Below are the code and all the weights of a small trained network. Each question names an input and a class and asks about switching units off, where a switched-off unit gives its printed mean instead of its output.

import numpy as np


def w(rows, s, z=0):
    codes = np.array(rows[::2]) - 128.0
    scale = np.full(codes.shape[1], s)
    scale[-1] = z or s
    return codes * scale


def f(y):
    return y / 2 * (1 + np.tanh(0.7978845608 * (y + 0.044715 * y**3)))


def log_softmax(a):
    a = a - a.max(-1, keepdims=True)
    return a - np.log(np.exp(a).sum(-1, keepdims=True))


def net(x, mask):
    res = np.array(x, float).reshape(1, 4) / 4 @ E
    y = f(res @ A[0][:, :-1].T + A[0][:, -1])
    res = res + np.where(mask, y, B[0][:, -1]) @ B[0][:, :-1]
    return log_softmax(res[-1] @ U[:, :-1].T + U[:, -1])


A, B = {}, {}
E = w([
[162,199,67,92],'x0',
[2,211,149,186],'x1',
[231,158,185,182],'x2',
[97,159,235,41],'x3',
],0.007)
A[0] = w([
[85,95,102,100,104],'N0',
[170,246,63,68,97],'N1',
[71,97,94,77,97],'N2',
[103,56,170,163,75],'N3',
[143,116,79,191,94],'N4',
[148,116,85,204,116],'N5',
[131,113,92,174,158],'N6',
[89,159,157,187,112],'N7',
[131,134,130,130,164],'N8',
[104,32,200,176,104],'N9',
[83,145,130,166,115],'N10',
[132,107,134,127,74],'N11',
[160,73,137,108,87],'N12',
[99,183,138,159,109],'N13',
[128,128,133,123,250],'N14',
[173,154,171,171,94],'N15',
[165,74,129,101,101],'N16',
[136,154,180,90,101],'N17',
[100,120,111,103,98],'N18',
[95,187,135,160,107],'N19',
[188,172,183,182,125],'N20',
[140,126,141,125,253],'N21',
[79,167,133,179,111],'N22',
[127,144,159,82,108],'N23',
[125,146,184,71,110],'N24',
[103,160,133,152,103],'N25',
[109,104,87,127,70],'N26',
[118,149,166,79,95],'N27',
[132,155,205,83,103],'N28',
[146,108,118,104,89],'N29',
[170,92,132,104,132],'N30',
[160,94,103,69,119],'N31',
[156,93,127,102,136],'N32',
],0.014,0.0057)
B[0] = w([
[69,169,92,103,177],'N0',
[126,254,212,236,255],'N1',
[28,190,43,85,208],'N2',
[133,224,133,186,185],'N3',
[154,105,40,177,195],'N4',
[138,83,47,175,212],'N5',
[140,64,106,159,197],'N6',
[181,151,143,84,230],'N7',
[125,113,140,122,152],'N8',
[131,245,196,225,250],'N9',
[171,131,129,107,199],'N10',
[141,164,116,130,112],'N11',
[184,165,128,103,175],'N12',
[176,131,140,84,201],'N13',
[117,40,192,110,234],'N14',
[46,189,78,85,187],'N15',
[186,155,129,88,192],'N16',
[136,108,65,163,205],'N17',
[98,150,102,112,144],'N18',
[182,129,140,82,209],'N19',
[2,186,57,45,241],'N20',
[114,41,193,102,240],'N21',
[197,121,144,93,230],'N22',
[150,111,85,158,185],'N23',
[161,80,64,172,234],'N24',
[164,135,133,104,164],'N25',
[106,152,62,138,144],'N26',
[157,124,57,157,194],'N27',
[149,87,48,185,251],'N28',
[151,158,113,109,137],'N29',
[169,134,140,80,196],'N30',
[172,155,129,77,214],'N31',
[163,131,141,93,182],'N32',
],0.03,0.0051)
U = w([
[243,169,144,12,126],'0',
[160,90,40,190,134],'1',
[129,255,203,215,136],'2',
[26,188,81,25,168],'3',
[72,20,249,103,251],'4',
[123,109,157,116,27],'5',
],0.0069,0.0036)

Each question gives the input, the list of numbers given to net, and the class t.
The units are the neurons (one row each of A and B). Each row of codes is followed by its name. A weight is (code - 128) times the scale printed after its matrix; where a second scale follows, it is the last column's (A, B and U).
mask holds one flag per neuron, in row order. A switched-off neuron (its flag False) gives its mean, the last column of its row in B, instead of its output. The means were averaged over made-up inputs and are rounded, as every weight is.
A unit's drop is (log p(t) with every unit on - log p(t) with that unit switched off) / (log p(t) with every unit on - log p(t) with every unit switched off).
The circuit of an input: a set's keep is (log p(t) with only the set's units on - log p(t) with every unit switched off) / (log p(t) with every unit on - log p(t) with every unit switched off). Starting from the 12 units with the biggest drops (on a tie, the unit counted first), units are removed one at a time, each time the one whose removal leaves the highest keep (on an exact tie, the one counted first), for as long as the keep stays at least 0.8.
circuit, biggest first: the units of the circuit, biggest drop first
unit that matters most: the unit with the biggest drop
k most important neurons: the k neurons with the biggest drops, biggest first
drop when u is switched off: that unit's drop, to one decimal
input [0,-7,-8,-5], class 3: 2 most important neurons	[N2, N0]
input [-6,-4,-7,3], class 3: circuit, biggest first	[N2]
input [3,-3,1,4], class 1: 2 most important neurons	[N9, N7]
input [-7,-2,6,-6], class 2: 2 most important neurons	[N9, N3]
input [4,3,7,-6], class 3: 4 most important neurons	[N20, N15, N28, N24]
input [2,3,-8,-7], class 3: 4 most important neurons	[N2, N0, N28, N24]
input [-5,1,6,1], class 3: 3 most important neurons	[N20, N1, N15]
input [-3,-2,-5,-1], class 3: 2 most important neurons	[N1, N2]
input [-6,-8,7,-6], class 0: 3 most important neurons	[N16, N12, N30]
input [3,5,6,-2], class 3: 2 most important neurons	[N20, N15]
input [-5,3,-5,2], class 2: 2 most important neurons	[N9, N20]
input [-3,5,8,8], class 1: 4 most important neurons	[N28, N24, N17, N27]
input [-5,-3,-3,-1], class 2: drop when N9 is switched off	0.1
input [3,6,-3,-6], class 0: unit that matters most	N22
input [-6,1,0,-4], class 2: drop when N9 is switched off	0.7
input [-7,7,-3,8], class 1: drop when N17 is switched off	0.3
